In the rows, zero is written as 128.
Facts:
(k_110, μ, k_863); (k_115, μ, k_982); (k_132, μ, k_431)
(k_157, μ, k_878); (k_174, μ, k_494); (k_18, μ, k_556)
(k_185, μ, k_564); (k_307, μ, k_556); (k_333, μ, k_288)
(k_339, μ, k_232); (k_339, μ, k_64); (k_363, μ, k_307)
(k_363, μ, k_878); (k_43, μ, k_967); (k_43, μ, k_831)
(k_475, μ, k_967); (k_475, μ, k_81); (k_492, μ, k_878)
(k_52, μ, k_174); (k_521, μ, k_333); (k_531, μ, k_333)
(k_542, μ, k_667); (k_553, μ, k_288); (k_564, μ, k_18)
(k_564, μ, k_531); (k_566, μ, k_513); (k_583, μ, k_42)
(k_610, μ, k_64); (k_626, μ, k_288); (k_626, μ, k_333)
(k_626, μ, k_513); (k_626, μ, k_629); (k_626, μ, k_357)
(k_629, μ, k_538); (k_629, μ, k_357); (k_634, μ, k_566)
(k_634, μ, k_126); (k_634, μ, k_148); (k_636, μ, k_42)
(k_64, μ, k_677); (k_64, μ, k_467); (k_64, μ, k_531)
(k_660, μ, k_538); (k_677, μ, k_42); (k_681, μ, k_987)
(k_681, μ, k_696); (k_688, μ, k_387); (k_696, μ, k_629)
(k_699, μ, k_467); (k_758, μ, k_919); (k_758, μ, k_521)
(k_758, μ, k_157); (k_763, μ, k_821); (k_81, μ, k_494)
(k_821, μ, k_556); (k_861, μ, k_61); (k_863, μ, k_494)
(k_876, μ, k_644); (k_919, μ, k_696); (k_943, μ, k_563)
(k_943, μ, k_636); (k_944, μ, k_677); (k_944, μ, k_836)
(k_987, μ, k_467); (k_10, Ξ, k_548); (k_126, Ξ, k_667)
(k_156, Ξ, k_559); (k_165, Ξ, k_942); (k_185, Ξ, k_564)
(k_21, Ξ, k_688); (k_241, Ξ, k_385); (k_267, Ξ, k_185)
(k_271, Ξ, k_872); (k_288, Ξ, k_739); (k_299, Ξ, k_696)
(k_307, Ξ, k_241); (k_333, Ξ, k_61); (k_336, Ξ, k_728)
(k_339, Ξ, k_126); (k_344, Ξ, k_982); (k_349, Ξ, k_819)
(k_363, Ξ, k_583); (k_387, Ξ, k_504); (k_402, Ξ, k_344)
(k_407, Ξ, k_629); (k_42, Ξ, k_38); (k_430, Ξ, k_644)
(k_431, Ξ, k_813); (k_449, Ξ, k_542); (k_467, Ξ, k_806)
(k_473, Ξ, k_363); (k_491, Ξ, k_514); (k_492, Ξ, k_42)
(k_504, Ξ, k_513); (k_53, Ξ, k_387); (k_531, Ξ, k_491)
(k_532, Ξ, k_402); (k_538, Ξ, k_763); (k_542, Ξ, k_843)
(k_548, Ξ, k_833); (k_553, Ξ, k_531); (k_556, Ξ, k_64)
(k_559, Ξ, k_836); (k_564, Ξ, k_307); (k_573, Ξ, k_919)
(k_579, Ξ, k_52); (k_58, Ξ, k_610); (k_583, Ξ, k_636)
(k_588, Ξ, k_58); (k_6, Ξ, k_758); (k_61, Ξ, k_730)
(k_620, Ξ, k_336); (k_626, Ξ, k_699); (k_629, Ξ, k_333)
(k_636, Ξ, k_532); (k_64, Ξ, k_527); (k_644, Ξ, k_271)
(k_660, Ξ, k_430); (k_667, Ξ, k_681); (k_677, Ξ, k_899)
(k_681, Ξ, k_18); (k_696, Ξ, k_711); (k_699, Ξ, k_915)
(k_716, Ξ, k_588); (k_739, Ξ, k_71); (k_747, Ξ, k_267)
(k_749, Ξ, k_556); (k_793, Ξ, k_679); (k_806, Ξ, k_677)
(k_81, Ξ, k_75); (k_813, Ξ, k_449); (k_818, Ξ, k_944)
(k_819, Ξ, k_10); (k_831, Ξ, k_747); (k_833, Ξ, k_53)
(k_836, Ξ, k_21); (k_843, Ξ, k_288); (k_861, Ξ, k_863)
(k_863, Ξ, k_987); (k_872, Ξ, k_407); (k_876, Ξ, k_431)
(k_899, Ξ, k_6); (k_915, Ξ, k_793); (k_919, Ξ, k_110)
(k_942, Ξ, k_538); (k_944, Ξ, k_467); (k_960, Ξ, k_553)
(k_979, Ξ, k_749); (k_982, Ξ, k_960); (k_987, Ξ, k_620)

Known rows:
k_819: [144 125 131 128 132 117 105 139 141 113 139 137 141 128 121 116 140 105
 139 130 136 115 151 128 104 108 138 162 133 129 146 112 116 124 143 131
 121 143 107 129 105 118 127 131 134 110]
k_267: [147 138 126 150 127 116  90 143 123  84 132 148 144 177 117 116 137 124
 117 104 139 105 141 133  99 117 126 136 143 131 138 120 106 104 116 132
 155 137 109 135  95 117 146 138 123 121]
k_747: [150 137 127 150 126 115  88 144 123  84 134 147 145 177 119 117 140 123
 118 103 137 105 143 131  98 116 124 135 142 132 138 120 107 103 115 133
 154 138 110 136  94 118 145 138 124 121]
k_564: [130 143 186 153 124 104 133 150 108  59 132 150 115 149 136 128 116 112
 112  81 144 141 123 123 154 150 124  96 150 143 132  87 119 104 114 114
 156 133 122 131  98 130 150  98  98 157]
k_629: [ 85 190 106 137  77 171 159 138 102 134  87 116 187 138 127 141 150 103
 102 163 106 142 117 118 180 153  83 106 118 161 112 174 101 152 114 145
 120 129 142 105  83 142 139 106 151 135]
k_402: [125 107 123 125 130  95 117 129 128 143 139 135 148 133 111  98 120 109
 143 119 143  96 146 138 104 129 130 142 122 149 136 122 126 131 124 131
 147 142 112 142 105 115 115 130 141 103]
k_876: [126 124 146 142 115 116 126 120 115  92 170 117 139 110 153 139 136  97
 136 144 118 144 153 134 144 143  74 141 133 141 137 109 118 142  97 123
 131 134 135 121 125 149 143 101 136 128]
k_833: [144 127 129 127 132 119 109 135 142 113 135 139 140 129 120 115 139 107
 137 130 139 118 148 129 104 108 144 160 136 130 146 114 116 124 145 131
 123 141 104 128 103 117 126 130 132 111]
k_636: [116 161  99 112 139  50 124 132  75 117 190  84 108 124 122 140 148 100
 147 111 165 132 137 128 177 223 114 178  58 173 176 140  99 143 140 124
 193  96  89  93 128 135 107 105  65 102]
k_960: [123 106 120 122 128  95 120 126 130 146 135 137 145 135 109  98 120 112
 142 121 144  99 142 140 105 132 136 139 121 149 137 124 127 130 126 133
 146 144 111 140 105 113 115 131 140 106]
k_899: [121 110 119 118 132 116 124 119 144 130 134 137 145 116 129 105 125 106
 142 151 127 116 146 143 107 116 129 152 129 132 141 119 115 140 150 121
 130 132 112 120 109 127 128 142 136 108]
k_667: [123 119 110 132 134 102 119 123 135 134 143 153 151 130 128 106 133 106
 147 132 153 107 132 116 108 111 134 143 110 153 137 112 124 133 135 120
 125 147 102 136 102 111 115 131 145 106]
k_431: [134 112 116 132 124 118 113 105 139 104 144 133 141 128 143 116 131 110
 136 155 124 121 152 154 100 114 104 142 132 132 141 113 117 133 123 134
 142 138 119 119 122 122 141 141 141 117]
k_513: [137 140 119 113 124 123 130 122 141 123 108 150 128 137 109 108 133 124
 125 139 144 125 127 140 108 113 171 142 137 132 145 124 119 128 163 140
 126 143  96 117 101 104 130 135 131 125]
k_43: [115 132 143 127 119 113 142 120 120 110 145 133 133 116 126 126 129 109
 128 130 130 145 131 134 148 152 118 135 135 141 138 122 117 142 124 117
 127 128 121 121 106 148 140 102 128 131]
k_688: [124 149 147 112 120 134 151 117 140 103 126 145 121 104 123 129 135 114
 120 143 141 167 119 131 156 141 166 146 136 126 149 118 118 145 167 118
 108 127 103 110 100 137 140 104 120 133]
k_821: [147 112 174 100 139 115 177 114 135  52 125 134 148  77 161 152  56  48
 108  95 120 159 103 131 108 147  92 110 110 140  89 116 130 152 120 136
 136 104 102 139  55 122  89  91  61 149]
k_75: [122 130 145 124 125 169 118 123 143  88 117 154 192 121 135  90 114 128
 102 170 135 137 129 152 137 127 174 146 122 115 136 137 120 135 192 115
 167  95 117 128  95 139 165 181 139  72]

Rows:
No name comes twice in this set of rows, the named rows included.
[124 132 113 125 121 126 122 132 131 130 120 130 154 134 124 113 135 109
 132 150 122 111 147 138 107 114 116 145 133 138 135 132 112 133 135 138
 133 139 117 118 104 120 128 137 141 115]	k_357
[140 139 131 117 129 112 139 123  94 116 135 132 125 125 144  97 122 129
 135 176 122 113 138 149  96  96 113 125 151 137 133  98 130 126 141 135
 154 142 121 104 146 109 146 149 143 131]	k_288
[168 133 177 119 135 118 144 125 121  22 130 152 142 128 142 156  63  70
  82  63 135 153  91 130 111 143 100 104 123 135  85 119 126 127  94 136
 151 105  93 150  43 120 106  87  56 162]	k_307
[104 155 107 115 142  67 131 121 104 102 182  92  99 108 145 146 154  95
 149 136 154 153 144 137 190 216 122 182  66 158 188 123  88 144 171 103
 181  90  92  72 136 147 125 119  61 107]	k_677
[ 91 145 126 146  99 123 147 125 140 139 124 141 151 122 126 137 149  91
 134 124 149 145 126 105 179 155 123 118 102 169 137 128 118 147 111 123
 101 155 123 129  89 130 117  81 150 132]	k_681
[134 151 159 151 117 111 121 143 107  71 138 145 127 158 123 132 133 121
 111  90 141 139 124 123 150 152 121 113 146 141 136 112 113 113 106 121
 148 132 117 130  94 135 153  99 110 146]	k_185
[115 152 109 117 136  59 126 133  83 120 183  93 115 124 121 135 144  99
 147 110 160 129 138 127 169 209 113 169  71 170 167 135 108 142 133 123
 181 106  97 103 124 135 109 104  82 104]	k_583
[ 46  77 189 172 122 100 151 111 172 104 138 154 120 107 174 108 119  93
 150 126 141 149 156 151 221 190 127  89 114 161 170  63 111 124 143  66
 171 132 155 115 133 157 167 126 129 123]	k_64
[116 147 143 124 111 120 149 132 107 116 137 127 132 115 125 127 131 110
 124 137 127 142 127 129 157 147 112 130 137 145 132 124 119 141 123 123
 126 131 124 115 109 142 137 101 130 137]	k_566
[142 143 116 137 123 117 105 122 133  91 109 162 131 184 106 108 131 139
 106 106 148 114 123 146  98 122 159 120 142 130 140 127 108 105 136 137
 159 135  97 128  91 108 150 143 119 133]	k_385
[145 139 122 146 126 116  93 137 127  87 124 152 142 179 114 115 135 127
 115 104 140 108 137 136  98 119 133 131 143 132 138 123 107 103 121 134
 155 138 106 132  93 115 146 140 121 125]	k_241
[119 152 160 111 123  89 167 150  58 146 140 128 118 115 113  94 111 125
 134 131 142 118 115 122 149 141 125 111 145 162 124 106 146 135 129 124
 148 139 124 122 130 121 126 102 137 137]	k_553
[149 121 141 138 136 117  95 156 133 107 157 126 153 123 130 122 145  93
 146 128 129 108 164 117 104 102 114 173 135 130 144 108 116 122 129 128
 118 143 115 136 106 127 123 127 136 101]	k_349
[130 101 133 138 132  93 102 149 119 137 161 121 162 126 122 105 128  93
 154 117 133  88 164 123 104 124  97 157 121 152 134 117 125 128 106 129
 142 143 124 148 109 124 111 126 146  92]	k_473
[121 130 172 150 118 135 151 117  86  62 181 131 229  77 139 116 146 163
 131 118 130 193 145  81 101 199 127 145 163 103 138 137 122 168 168 103
 110  71 151 170  98 229 217 113 146  56]	k_81

Now the same things, written a new way:
Known rows:
k_132: [108 127 114 136 111 120 143 169 125 127 126 130 125 142 120 132 129 137
 137 128 132 118 127 109 113 135 140 120 134 123 140 141 144 139 102 125]
k_566: [165 114 114 124 131 124 131  71 124 112 116 153 173 137 130 134 130 142
 101 117 152 134 115 133 134 126 119 121 131 126 116  95 155 126 132 116]
k_660: [156 113 129 113 106 146 157 112 188 140 113 170 180 138 123 123 129 147
  92 125 154 134 121 103 138 170 114 129 130 123 131 130 195 129 132 147]
k_629: [176 112 112 126 117 122 126  59  84 119 112 153 177 137 130 135 130 141
 107 100 141 130 114 129 141 134 108 115 146 130 114  81 135 126 106 108]
k_696: [170 114 119 117 128 130 125  66 123 122 113 155 173 136 128 134 135 140
 102 109 150 137 116 140 133 127 120 120 136 128 113  89 149 128 136 116]
k_944: [124 131 125 117 105 170 102 169  87 182 127 125  88 142 120  94 135 122
 139 105 136 113 127  95 108 143 130  95 164 126 128 126 103 162 156 117]
k_64: [153 129 121 109 107 170  93 129 109 172 119 134 115 139 120  97 147 123
 128  97 141 124 126 112 118 137 124  98 160 125 116 102 110 153 167 112]
k_919: [153 121 105 121 112 130 122  88 146 122 112 153 182 134 119 129 144 139
 121 105 146 131 121 143 129 139 115 111 136 123 124 106 157 129 121 118]
k_818: [117 114 126 129 117 116 164 151 117 150 121 152 126 134 127 136 124 144
 133 133 129 120 130  86 115 133 146 121 142 127 128 140 140 134  99 142]
k_915: [112 123 121 137 113 110 137 162 122 133 128 139 126 143 119 144 132 136
 135 121 138 122 123 114 112 126 144 122 137 120 133 135 143 134 108 128]
k_644: [133 117 143 129 138 103 149 139 177 138 137 153 112 155 127 132 132 140
 118 135 148 133 118 123 108 127 154 131 126 121 125 147 155 118 130 134]
k_711: [118 125 118 136 113 108 130 164 128 127 127 127 125 145 118 147 134 136
 126 122 138 123 122 123 115 124 146 116 139 118 137 128 137 134 109 124]
k_573: [119 112 126 129 123 118 161 154 113 145 122 147 129 135 125 136 122 144
 131 137 131 120 133  90 119 129 148 120 143 126 130 136 146 134 106 143]
k_679: [119 116 120 134 124 115 134 157 167 132 129 124 125 148 114 161 129 143
 122 133 131 109 122 126 116 112 144 112 137 115 145 117 114 133 117 114]
k_833: [128 122 129 135 127 114 147 142 121 135 129 136 118 146 127 131 127 141
 123 124 131 121 124 110 113 130 143 122 136 126 129 133 130 132 105 123]
k_299: [118 120 125 134 133 118 147 134 110 135 128 141 118 142 131 123 127 140
 135 127 132 119 126 115 113 126 144 122 136 128 131 138 142 134 116 125]
k_813: [122 118 124 133 131 111 154 130  98 132 122 134 111 152 125 124 136 145
 133 129 137 123 122  99 108 122 140 131 150 132 122 136 143 136 117 119]
k_58: [116 115 119 138 133 120 147 128 146 127 137 139 120 148 116 153 125 144
 125 118 119 115 129 106 100 119 141 127 143 120 141 128 114 123 146 116]

Rows:
No name comes twice in this set of rows, the named rows included.
[160 121 103 117 104 171 133  59 129 119 105 149 187 131 127  96 134 139
 105 109 139 122 122 120 144 173  90 120 133 134 136 107 161 142 124 113]	k_626
[169 104 120 116 124  94 135  81 173 116 112 144 185 150 111 180 150 151
  91 122 172 136  97 151 131  98 122 126 156 116 115  68 147 116 153 104]	k_513
[118 114 136 126 126 119 145 154 232 144 137 147 127 154 113 149 133 147
 117 142 138 118 113 125 111 139 140 127 127 114 152 148 137 126 134 130]	k_430
[128 118 129 137 144 100 138 146 117 132 134 139 114 146 129 135 126 139
 125 130 141 127 124 122 113 113 154 123 134 124 120 126 142 128 116 127]	k_667
[171 123 111 117 116 141 128  67 145 122 111 149 166 135 128 111 146 140
 111 109 142 131 125 137 130 138 117 112 134 131 120  99 147 128 123 113]	k_521
[ 77 137  67 132 153 176 150  91 240  94  99 118 151 129 119  92 181 145
 139 138  74  99 163 152 101 150 154 118 131 117 148 149 128 112 138  95]	k_363
[125 123 111 145 100  94 133 161  65 133 120 120 118 142 121 160 127 136
 136 104 121 116 125 111 117 120 139 110 149 123 129 112  98 132  73 108]	k_730
[122 110 123 135 135  99 156 127 155 126 132 138 106 157 112 166 139 149
 118 119 137 125 121 111  95 103 150 136 161 121 127 127 117 118 153 113]	k_387
[126 118 122 135 122 114 130 167 203 138 139 128 133 147 115 172 123 136
 107 130 118 109 123 139 124 122 148 101 122 106 152 120  99 130 106 119]	k_71
[142 124 106 130 110 148 141 103 121 114 116 140 159 139 129 114 128 141
 103 120 137 122 121 118 138 154 113 119 134 128 132 114 155 139 123 113]	k_634

